Below are the code and all the weights of a small trained network. Each question names an input and a class and asks about switching units off, where a switched-off unit gives its printed mean instead of its output.

import numpy as np


def w(rows, s, z=0):
    codes = np.array(rows[::2]) - 128.0
    scale = np.full(codes.shape[1], s)
    scale[-1] = z or s
    return codes * scale


def norm(h):
    return h / np.sqrt((h * h).mean(-1, keepdims=True) + 1e-5)


def f(y):
    return np.maximum(y, 0)


def log_softmax(a):
    a = a - a.max(-1, keepdims=True)
    return a - np.log(np.exp(a).sum(-1, keepdims=True))


def net(x, mask):
    res = np.array(x, float).reshape(1, 6) / 4 @ E
    u = 0
    for l in range(2):
        y = f(norm(res) @ A[l][:, :-1].T + A[l][:, -1])
        res = res + np.where(mask[u : u + 4], y, B[l][:, -1]) @ B[l][:, :-1]
        u += 4
    return log_softmax(norm(res)[-1] @ U[:, :-1].T + U[:, -1])


A, B = {}, {}
E = w([
[137,128,121,147,119,118,133,122,130,111,122,125],'x0',
[175,189,188,131,108,100,31,124,149,153,122,8],'x1',
[143,129,118,111,133,115,136,103,137,144,122,129],'x2',
[82,186,98,152,140,56,93,134,142,157,170,154],'x3',
[127,117,142,147,125,128,126,128,121,126,133,130],'x4',
[116,148,145,87,188,57,98,116,20,71,68,177],'x5',
],0.014)
A[0] = w([
[178,60,133,108,157,172,138,136,119,101,89,99,193],'L0N0',
[83,145,113,157,214,78,152,140,78,150,83,173,56],'L0N1',
[93,107,149,72,216,78,109,90,24,52,42,220,68],'L0N2',
[172,213,198,50,175,78,43,119,2,52,63,139,1],'L0N3',
],0.0067,0.0077)
B[0] = w([
[167,50,111,114,135,182,124,127,62,106,144,153,211],'L0N0',
[69,180,145,152,177,137,170,120,111,119,186,103,176],'L0N1',
[239,199,127,109,108,176,102,174,151,84,190,190,255],'L0N2',
[54,4,102,184,137,102,123,79,118,188,60,71,236],'L0N3',
],0.013,0.0094)
A[1] = w([
[228,179,157,93,115,164,103,155,145,105,159,26,112],'L1N0',
[180,81,176,86,110,221,172,100,67,87,111,66,229],'L1N1',
[25,70,31,136,72,192,254,114,170,147,180,226,111],'L1N2',
[136,126,159,99,130,163,243,185,142,124,84,172,3],'L1N3',
],0.0075,0.0043)
B[1] = w([
[103,180,170,132,89,121,148,171,140,76,180,244,185],'L1N0',
[146,146,170,14,76,139,254,131,226,156,56,48,250],'L1N1',
[70,68,127,168,191,54,50,80,28,152,41,58,227],'L1N2',
[185,86,144,141,104,136,90,79,129,79,34,69,150],'L1N3',
],0.0087,0.011)
U = w([
[145,7,147,95,131,151,155,77,93,123,31,32,171],'0',
[25,123,97,209,194,24,43,80,98,160,122,94,247],'1',
[172,188,208,54,41,177,194,159,225,110,151,82,2],'2',
[121,231,124,191,68,109,50,144,206,158,250,109,162],'3',
[224,111,117,56,143,233,180,134,90,30,134,214,66],'4',
[92,237,79,150,200,99,146,140,62,55,231,243,95],'5',
],0.014,0.0026)

Each question gives the input, the list of numbers given to net, and the class t.
The units are the neurons (one row each of A and B). Each row of codes is followed by its name. A weight is (code - 128) times the scale printed after its matrix; where a second scale follows, it is the last column's (A, B and U).
mask holds one flag per neuron, layer by layer. A switched-off neuron (its flag False) gives its mean, the last column of its row in B, instead of its output. The means were averaged over made-up inputs and are rounded, as every weight is.
A unit's drop is (log p(t) with every unit on - log p(t) with that unit switched off) / (log p(t) with every unit on - log p(t) with every unit switched off).
The circuit of an input: a set's keep is (log p(t) with only the set's units on - log p(t) with every unit switched off) / (log p(t) with every unit on - log p(t) with every unit switched off). Starting from all 8 units, units are removed one at a time, each time the one whose removal leaves the highest keep (on an exact tie, the one counted first), for as long as the keep stays at least 0.8.
circuit, biggest first: the units of the circuit, biggest drop first
most important unit: the unit with the biggest drop
k most important neurons: the k neurons with the biggest drops, biggest first
k most important neurons of layer l: the k neurons of layer l with the biggest drops, biggest first
drop when u is switched off: that unit's drop, to one decimal
input [5,-1,-5,-7,-1,5], class 4: circuit, biggest first	[L0N2]
input [2,0,-5,-7,5,5], class 4: 2 most important neurons	[L0N2 L1N2]
input [-4,1,-8,-6,-1,-4], class 2: 3 most important neurons	[L0N3 L1N1 L1N0]
input [-3,2,-8,1,-1,6], class 1: 4 most important neurons	[L0N3 L1N1 L0N0 L0N1]
input [2,-1,-3,2,4,-7], class 1: circuit, biggest first	[L1N2 L1N1]
input [-8,-1,-5,0,-1,-6], class 0: 4 most important neurons	[L0N2 L1N2 L0N1 L0N3]
input [7,2,8,2,1,5], class 1: 2 most important neurons	[L0N3 L1N1]
input [5,-8,-1,0,-6,-1], class 0: 2 most important neurons	[L1N2 L1N3]
input [5,-2,0,5,-6,-5], class 1: 2 most important neurons	[L0N2 L1N2]
input [5,-1,7,2,0,-5], class 1: 2 most important neurons	[L0N2 L1N1]
input [1,0,-8,-6,-6,8], class 4: 2 most important neurons of layer 1	[L1N2 L1N3]
input [-8,0,-6,-8,2,1], class 4: 2 most important neurons	[L0N3 L0N0]
input [-4,-6,-3,-6,-3,-1], class 0: 2 most important neurons	[L1N2 L0N2]
input [-6,0,1,0,-3,4], class 4: most important unit	L0N2
input [-2,0,-5,-8,-8,2], class 4: 2 most important neurons	[L0N0 L1N2]
input [-6,-3,-6,-8,4,2], class 4: 3 most important neurons	[L0N3 L0N2 L0N0]
input [-3,-7,4,2,-2,-7], class 1: 2 most important neurons	[L1N2 L1N1]
input [7,1,6,-1,0,0], class 2: 2 most important neurons of layer 1	[L1N2 L1N1]
input [0,-1,8,1,8,2], class 5: drop when L0N1 is switched off	0.1
input [7,4,3,-1,4,-2], class 2: most important unit	L0N3
input [-8,4,5,-4,4,-3], class 2: drop when L0N3 is switched off	0.3
input [7,-2,-4,-6,-4,8], class 4: drop when L0N2 is switched off	5.1
input [-5,-8,0,-7,1,-3], class 0: drop when L1N2 is switched off	0.1
